Below are the code and all the weights of a small trained network. Each question names an input and a class and asks about switching units off, where a switched-off unit gives its printed mean instead of its output.

import numpy as np


def w(rows, s, z=0):
    codes = np.array(rows[::2]) - 128.0
    scale = np.full(codes.shape[1], s)
    scale[-1] = z or s
    return codes * scale


def f(y):
    return np.maximum(y, 0)


def log_softmax(a):
    a = a - a.max(-1, keepdims=True)
    return a - np.log(np.exp(a).sum(-1, keepdims=True))


def net(x, mask):
    res = np.array(x, float).reshape(1, 7) / 4 @ E
    y = f(res @ A[0][:, :-1].T + A[0][:, -1])
    res = res + np.where(mask, y, B[0][:, -1]) @ B[0][:, :-1]
    return log_softmax(res[-1] @ U[:, :-1].T + U[:, -1])


A, B = {}, {}
E = w([
[128,128,129],'x0',
[83,21,85],'x1',
[222,78,80],'x2',
[128,128,128],'x3',
[127,127,128],'x4',
[128,128,127],'x5',
[153,54,247],'x6',
],0.014)
A[0] = w([
[145,154,92,93],'N0',
[146,199,139,205],'N1',
[172,74,251,173],'N2',
[67,123,78,183],'N3',
[184,59,71,77],'N4',
[167,105,84,158],'N5',
[21,190,126,133],'N6',
[71,149,68,228],'N7',
[145,166,81,103],'N8',
[101,38,127,20],'N9',
[62,138,188,104],'N10',
[170,84,95,99],'N11',
[136,228,188,202],'N12',
[108,177,32,254],'N13',
[88,85,75,86],'N14',
[100,77,193,174],'N15',
[99,80,71,40],'N16',
[177,103,62,187],'N17',
[186,81,109,150],'N18',
[36,75,144,174],'N19',
[178,88,112,149],'N20',
[173,108,68,182],'N21',
],0.012,0.0066)
B[0] = w([
[61,133,130,155],'N0',
[87,182,161,202],'N1',
[155,66,179,250],'N2',
[182,129,73,187],'N3',
[125,205,221,188],'N4',
[75,176,167,175],'N5',
[217,143,96,206],'N6',
[195,162,76,208],'N7',
[75,154,122,169],'N8',
[30,105,140,174],'N9',
[71,84,118,176],'N10',
[145,168,187,168],'N11',
[129,190,245,231],'N12',
[110,226,65,239],'N13',
[211,152,100,169],'N14',
[93,83,133,199],'N15',
[210,170,128,163],'N16',
[77,164,140,195],'N17',
[159,140,169,184],'N18',
[111,56,70,193],'N19',
[166,150,167,177],'N20',
[74,166,135,188],'N21',
],0.011,0.016)
U = w([
[169,165,127,246],'0',
[88,105,183,171],'1',
[31,153,127,15],'2',
[254,117,166,6],'3',
[176,118,65,134],'4',
[79,59,109,120],'5',
],0.016,0.0016)

Each question gives the input, the list of numbers given to net, and the class t.
The units are the neurons (one row each of A and B). Each row of codes is followed by its name. A weight is (code - 128) times the scale printed after its matrix; where a second scale follows, it is the last column's (A, B and U).
mask holds one flag per neuron, in row order. A switched-off neuron (its flag False) gives its mean, the last column of its row in B, instead of its output. The means were averaged over made-up inputs and are rounded, as every weight is.
A unit's drop is (log p(t) with every unit on - log p(t) with that unit switched off) / (log p(t) with every unit on - log p(t) with every unit switched off).
The circuit of an input: a set's keep is (log p(t) with only the set's units on - log p(t) with every unit switched off) / (log p(t) with every unit on - log p(t) with every unit switched off). Starting from the 12 units with the biggest drops (on a tie, the unit counted first), units are removed one at a time, each time the one whose removal leaves the highest keep (on an exact tie, the one counted first), for as long as the keep stays at least 0.8.
circuit, biggest first: the units of the circuit, biggest drop first
top k neurons: the k neurons with the biggest drops, biggest first
drop of u: that unit's drop, to one decimal
input [2,6,4,3,-4,4,1], class 1: circuit, biggest first -> N6, N13
input [6,6,6,8,8,-1,3], class 1: top neuron -> N9
input [-1,7,2,1,0,-5,-1], class 0: circuit, biggest first -> N16, N2
input [-5,-4,5,2,5,6,0], class 2: top 2 neurons -> N6, N7
input [-7,8,8,8,-5,-1,-5], class 0: top 2 neurons -> N16, N14
input [8,7,-1,4,7,-1,0], class 4: top 2 neurons -> N14, N16
input [-1,2,4,3,4,-4,3], class 1: top 2 neurons -> N6, N7
input [-2,8,1,-3,4,6,-7], class 0: top 3 neurons -> N4, N5, N17
input [-8,-1,-6,-7,-6,-7,2], class 1: top 2 neurons -> N13, N10
input [-4,-3,-1,-2,-6,6,3], class 1: top 2 neurons -> N6, N7
input [7,8,5,0,1,-4,2], class 1: top 2 neurons -> N9, N6
input [-7,7,0,-5,-3,2,-2], class 4: top 2 neurons -> N12, N19
input [-8,-8,8,-5,6,-4,0], class 2: drop of N5 -> 0.1
input [0,5,-4,3,-4,-2,7], class 5: drop of N3 -> 0.0
input [2,7,7,-5,-5,-7,6], class 1: top neuron -> N9
input [-3,-8,-8,-2,6,-6,-8], class 0: drop of N6 -> 1.9
input [-4,0,-8,-4,0,5,0], class 0: top 4 neurons -> N6, N12, N2, N9
